Each row has a name. Each piece below is followed by the name of the row it came from, unless a question asks for something else. Each question is about the rows just above it.

<149>: [ 69 156  96 168 124]
<58>: [168  69 155 124  97]
<15>: [ 70 168  97 124 156]
<42>: [168  69 156  97 124]
<14>: [ 69 124 167  95 156]
Which row holds these entries in another order? [155 124  97 168  69] : <58>
Put [ 97 168  69 155 124] back in order: which row is it? : <58>
Put [ 69  95 124 156 167] back in order: which row is it? : <14>
[ 69  97 124 155 168] is which row reordered? : <58>
Which row holds these entries in another order? [124 168  96 156  69] : <149>
Which row holds these entries in another order? [ 97 124 168  69 156] : <42>
Put [ 69  97 124 156 168] back in order: which row is it? : <42>

<151>: [108 129  84 118 111 126 146 151 135 127]
<79>: [180 128 136 127 167 126 134 154  99 156]
<18>: [138 164 163 151 142 155 118 125 128 174]
<33>: [136 164 134 154 129 180 127 126 156 167]
<132>: [ 75  94 137  93  95 150 144 132 144 147]
<29>: [124  56 148  92 102  98 114 142 163 101]
<78>: [136  99 134 154 129 180 127 126 156 167]
<37>: [147 133 114 128 137 110 182 122  85 148]
<115>: [ 75 147 144  94 137 150 132  94 144  95]
<91>: [148 100  56 142 102 163 114  98 124  92]
Which row holds these entries in another order? [147 144 132 144 150  95  93 137  94  75] : <132>
Which row holds these entries in another order? [ 92 124  98 114 163 102 142  56 100 148] : <91>
Put [154 167  99 129 127 156 180 134 136 126] back in order: which row is it? : <78>

<72>: [166  91 103 161 117 146  68]
<126>: [128 179 173  67  87 106 185]
<128>: [ 91 145 166 117 161 103  68]
[ 68 117  91 166 145 103 161] is which row reordered? : <128>
Put [ 67  87 106 128 173 179 185] back in order: which row is it? : <126>
[ 91 161 166  68 117 103 146] is which row reordered? : <72>
Which row holds these entries in another order? [ 68  91 103 117 145 161 166] : <128>
Which row holds these entries in another order? [ 68 103 161 117 166 145  91] : <128>

<158>: [109 149 112 126 129 111 125]
<16>: [109 128 121 135 145 111 117]
<83>: [ 98 164  94 129 132  96 127]
<165>: [172  85 160 110 137 149 148]
<168>: [ 91 148 140 153 110 156 132]
<122>: [129 111 109 125 112 125 149]
<90>: [101 157 105 127 130 101 124]
<28>: [101 157 105 127 117 154 128]
<123>: [171  89 150 102 135 145 138]
<157>: [109 145 117 128 135 110 121]
[129 111 125 109 149 112 126] is which row reordered? : <158>
Put [128 109 117 145 111 135 121] back in order: which row is it? : <16>
Which row holds these entries in another order? [121 110 135 128 117 145 109] : <157>

<22>: [127 133 129 135 126 146 120 117 136 133 134 119 142 125 131 129 127 115
 138 128 130 171 120 112 130 127 127 135 124 129 122 126 121 128 123 132
 133 130 124 130 119 103 126 132 128 129 131 110 125 128 124 117 136 138
 136]
<85>: [122 139 140 144 122 118 134 124 129 126 145 144 118 135 133 129 122 139
 135 134 116 124 124 101 117 129 115 116 136 136 144 120 134 122 133 123
 140 126 125 136 131 153 135 131 103 123 122 128 127 133 116 132 136 111
 136]
<97>: [124 142 133 127 121 134 146 136 128 135 132 130 117 117 133 171 129 123
 112 128 110 115 136 127 131 126 138 130 126 129 136 127 119 135 124 119
 129 103 132 133 125 123 131 128 130 129 128 126 120 127 138 124 120 125
 130]
<52>: [127 133 129 135 126 146 120 117 136 133 134 119 142 125 130 129 127 115
 138 128 130 171 120 112 130 127 127 135 124 134 115 122 140 128 124 129
 121 134 142 118 135 109 123 126 143 125 127 121 128 114 125 113 105 134
 118]
<135>: [135 127 128 128 126 115 129 114 127 127 138 112 136 130 142 142 113 126
 130 124 118 127 129 140 121 134 124 109 134 126 117 133 120 128 123 133
 118 115 122 121 125 135 130 125 105 143 171 146 134 119 129 125 134 135
 120]
<113>: [125 129 124 126 136 126 123 126 132 136 128 135 130 131 134 138 133 119
 133 127 127 112 129 130 115 142 128 120 138 124 123 129 127 131 103 125
 172 130 124 129 146 132 130 133 120 136 135 117 121 128 110 117 119 127
 128]
Which row holds these entries in another order? [124 128 126 138 138 120 129 121 130 117 136 130 112 129 119 124 122 135
 132 120 131 128 103 129 124 146 133 128 136 171 123 127 119 117 133 110
 127 130 131 134 128 136 127 130 125 129 126 132 125 133 135 142 127 126
 115] : <22>
[103 110 112 115 117 117 119 119 120 120 121 123 123 124 124 124 125 125
 126 126 126 127 127 127 127 128 128 128 128 129 129 129 129 130 130 130
 130 131 131 132 132 133 133 133 134 135 135 136 136 136 138 138 142 146
 172] is which row reordered? : <113>
Which row holds these entries in another order? [120 135 134 125 129 119 134 146 171 143 105 125 130 135 125 121 122 115
 118 133 123 128 120 133 117 126 134 109 124 134 121 140 129 127 118 124
 130 126 113 142 142 130 136 112 138 127 127 114 129 115 126 128 128 127
 135] : <135>
Which row holds these entries in another order? [130 132 133 132 125 136 115 133 146 125 138 136 112 133 128 124 126 126
 131 129 136 131 126 142 127 124 129 117 120 123 121 128 119 130 129 135
 129 128 124 138 127 120 135 119 171 110 128 123 134 103 130 130 127 127
 117] : <97>
[128 127 119 117 110 128 121 117 135 136 120 133 130 132 146 129 124 130
 172 125 103 131 127 129 123 124 138 120 128 142 115 130 129 112 127 127
 133 119 133 138 134 131 130 135 128 136 132 126 123 126 136 126 124 129
 125] is which row reordered? : <113>
Put [136 111 136 132 116 133 127 128 122 123 103 131 135 153 131 136 125 126
 140 123 133 122 134 120 144 136 136 116 115 129 117 101 124 124 116 134
 135 139 122 129 133 135 118 144 145 126 129 124 134 118 122 144 140 139
 122] back in order: which row is it? : <85>
[130 125 120 124 138 127 120 126 128 129 130 128 131 123 125 133 132 103
 129 119 124 135 119 127 136 129 126 130 138 126 131 127 136 115 110 128
 112 123 129 171 133 117 117 130 132 135 128 136 146 134 121 127 133 142
 124] is which row reordered? : <97>

<103>: [147 157 120  72 102 159 155  80  83  69  90 136 120 160 105  91 147 137
 109]
<77>: [109 155 105 147 137  82  80 120  72  91  89 159 136 157 102 160 146 120
  69]
<143>: [159 136 147  89 160 147  82 137  69 120 109 102  80 120 105 157  72  91
 155]
<121>: [177  83 103  94 135 140 145 129 134 100  98 120 155 136  97 144 100 134
 108]
<84>: [146 136  80  70  89 159 147 155  82 160 157 120  91 109  72 105 120 102
 137]
<134>: [147 120 160 155 102  72  83 120  69 136 137 105  91  80 159 109 147  89
 157]
Put [103 134 145 140 129  98  94  97 108 100 100 134 155 120 177 135 144  83
 136] back in order: which row is it? : <121>
Put [109  69 137 160 102 120 157  72 155 147 105 159 147  91  80 136  83  89
 120] back in order: which row is it? : <134>
Put [137 120 102 155 159 105  83 160  91 120 109  80 147 147  69  72 136 157
  89] back in order: which row is it? : <134>
Which row holds these entries in another order? [160 147 120  91 147 109 137  72  80  89 136 105 102 155  69 157  82 159
 120] : <143>
Put [120 109 155 147 160 105  69  91 159  72  89 120  80 137 157 146  82 102
 136] back in order: which row is it? : <77>
Which row holds these entries in another order? [136 120 147 102 147 159  83 137 105 155  80  89 120  91  72 157  69 109
 160] : <134>

<93>: [136 117 120 144 123 121 109 122 132 125 141 141 152 120 127 120 149 117
 153 110 124 121]
<32>: [120 110 117 153 141 149 144 125 120 153 123 121 124 109 127 122 141 132
 121 136 120 118]
<75>: [123 125 124 122 153 120 117 110 120 141 141 117 120 132 149 136 153 121
 127 144 121 109]
Put [136 121 127 123 120 141 124 120 144 149 110 122 153 117 153 141 109 125
 120 121 132 117] back in order: which row is it? : <75>
Put [117 132 122 117 149 125 124 123 153 127 109 120 153 120 121 120 141 144
 141 121 110 136] back in order: which row is it? : <75>

